Here is a tiny trained network, its code and every weight. The questions are about switching its units off for an input and a class, where a switched-off unit gives its printed mean instead of its output.

import numpy as np


def w(rows, s, z=0):
    codes = np.array(rows[::2]) - 128.0
    scale = np.full(codes.shape[1], s)
    scale[-1] = z or s
    return codes * scale


def f(y):
    return y / 2 * (1 + np.tanh(0.7978845608 * (y + 0.044715 * y**3)))


def log_softmax(a):
    a = a - a.max(-1, keepdims=True)
    return a - np.log(np.exp(a).sum(-1, keepdims=True))


def net(x, mask):
    res = np.array(x, float).reshape(1, 4) / 4 @ E
    y = f(res @ A[0][:, :-1].T + A[0][:, -1])
    res = res + np.where(mask, y, B[0][:, -1]) @ B[0][:, :-1]
    return log_softmax(res[-1] @ U[:, :-1].T + U[:, -1])


A, B = {}, {}
E = w([
[118,181,76,2,120,213,152,133,140,141,240,110],'x0',
[35,113,99,115,86,50,69,128,187,13,235,120],'x1',
[188,100,128,79,114,83,73,143,93,130,152,224],'x2',
[153,122,231,93,213,146,173,32,153,156,147,179],'x3',
],0.008)
A[0] = w([
[142,140,131,118,147,156,114,134,119,146,109,130,75],'n0',
[171,144,130,84,162,157,132,114,105,180,164,174,254],'n1',
[102,165,153,67,184,170,170,84,151,157,172,124,170],'n2',
[110,78,211,192,200,105,145,57,162,122,43,161,113],'n3',
[154,126,143,122,166,122,129,120,111,176,97,175,212],'n4',
[100,111,112,156,80,69,63,171,130,66,168,159,176],'n5',
[79,145,99,131,110,140,153,135,150,84,138,68,136],'n6',
[240,112,113,58,125,127,80,149,65,189,147,225,176],'n7',
[132,183,76,32,93,207,142,139,106,149,202,127,178],'n8',
[144,85,120,97,87,43,15,115,133,63,164,215,221],'n9',
[160,120,146,140,133,145,117,124,130,123,113,124,153],'n10',
[104,149,123,167,106,132,124,135,105,119,75,91,68],'n11',
[179,112,106,176,112,135,128,179,55,204,16,111,133],'n12',
[110,147,34,103,42,157,103,184,129,113,180,82,106],'n13',
[111,130,137,117,158,102,136,127,133,117,126,140,7],'n14',
[184,157,115,198,114,143,145,169,55,187,1,121,170],'n15',
[102,155,43,115,64,176,116,190,97,144,136,85,125],'n16',
[111,140,182,91,189,102,132,44,144,92,193,151,78],'n17',
[132,108,157,188,147,85,100,123,110,142,58,130,126],'n18',
],0.0084,0.0039)
B[0] = w([
[131,123,139,128,147,131,136,132,148,124,138,129,134],'n0',
[182,98,171,139,132,119,171,62,58,163,110,151,203],'n1',
[150,134,147,148,146,155,163,80,71,155,153,117,206],'n2',
[114,144,116,152,153,163,178,110,84,134,198,105,235],'n3',
[130,102,169,127,121,119,141,88,100,150,118,140,186],'n4',
[88,143,99,95,82,75,71,152,115,79,65,129,226],'n5',
[140,164,121,104,119,128,122,101,112,115,116,103,189],'n6',
[203,93,176,103,125,110,155,67,88,202,53,165,215],'n7',
[176,111,149,141,149,135,158,56,2,176,147,118,241],'n8',
[88,115,124,113,88,81,70,153,152,85,21,164,240],'n9',
[118,136,132,128,134,122,132,114,119,127,124,150,142],'n10',
[144,111,139,91,100,103,118,104,132,137,88,148,156],'n11',
[93,93,163,184,194,172,144,132,169,116,131,188,228],'n12',
[114,173,95,128,111,126,110,115,89,93,158,73,232],'n13',
[123,134,115,126,135,127,134,150,136,124,127,132,119],'n14',
[115,74,176,149,189,159,142,131,157,128,134,206,247],'n15',
[75,161,89,124,108,127,127,162,141,81,144,95,211],'n16',
[77,94,131,147,139,140,126,180,168,115,108,175,190],'n17',
[155,83,159,90,110,96,134,99,94,157,95,162,197],'n18',
],0.0098,0.011)
U = w([
[118,165,100,149,159,172,165,122,117,117,199,74,103],'0',
[222,130,118,106,123,122,102,191,185,156,157,123,4],'1',
[94,99,137,135,132,115,96,183,254,93,97,185,119],'2',
[174,83,206,140,169,142,173,88,92,202,120,172,191],'3',
[210,137,60,101,125,111,114,175,208,210,134,131,21],'4',
[143,194,96,119,122,170,127,120,240,128,123,57,54],'5',
[128,148,78,110,48,67,82,136,89,102,97,104,193],'6',
],0.0092,0.0037)

Each question gives the input, the list of numbers given to net, and the class t.
The units are the neurons (one row each of A and B). Each row of codes is followed by its name. A weight is (code - 128) times the scale printed after its matrix; where a second scale follows, it is the last column's (A, B and U).
mask holds one flag per neuron, in row order. A switched-off neuron (its flag False) gives its mean, the last column of its row in B, instead of its output. The means were averaged over made-up inputs and are rounded, as every weight is.
A unit's drop is (log p(t) with every unit on - log p(t) with that unit switched off) / (log p(t) with every unit on - log p(t) with every unit switched off).
The circuit of an input: a set's keep is (log p(t) with only the set's units on - log p(t) with every unit switched off) / (log p(t) with every unit on - log p(t) with every unit switched off). Starting from the 12 units with the biggest drops (on a tie, the unit counted first), units are removed one at a time, each time the one whose removal leaves the highest keep (on an exact tie, the one counted first), for as long as the keep stays at least 0.8.
units of the circuit, in order: the units of the circuit, biggest drop first
k most important neurons: the k neurons with the biggest drops, biggest first
drop of u: that unit's drop, to one decimal
input [-4,4,7,3], class 6: 3 most important neurons -> n15, n12, n5
input [-2,1,5,1], class 6: units of the circuit, in order -> n15, n9
input [-4,4,-7,1], class 6: units of the circuit, in order -> n15
input [6,3,-3,-3], class 0: 2 most important neurons -> n9, n8
input [0,6,4,0], class 6: 3 most important neurons -> n15, n12, n5
input [-5,7,3,2], class 2: 2 most important neurons -> n8, n13
input [1,4,7,2], class 6: 3 most important neurons -> n15, n12, n9
input [-7,8,4,2], class 2: 3 most important neurons -> n8, n13, n9
input [8,8,-1,3], class 6: 2 most important neurons -> n9, n3
input [-4,8,2,2], class 2: 3 most important neurons -> n8, n13, n17
input [0,6,-7,2], class 5: 2 most important neurons -> n8, n9
input [1,4,-8,-2], class 6: 3 most important neurons -> n3, n12, n15
input [-2,4,-8,-1], class 6: 2 most important neurons -> n12, n15
input [1,3,7,1], class 6: units of the circuit, in order -> n9
input [-1,4,6,4], class 2: drop of n17 -> 0.1
input [-2,2,-5,2], class 0: drop of n15 -> 0.1
input [0,6,8,6], class 2: drop of n18 -> 0.0
input [4,5,-5,1], class 0: drop of n9 -> 0.3
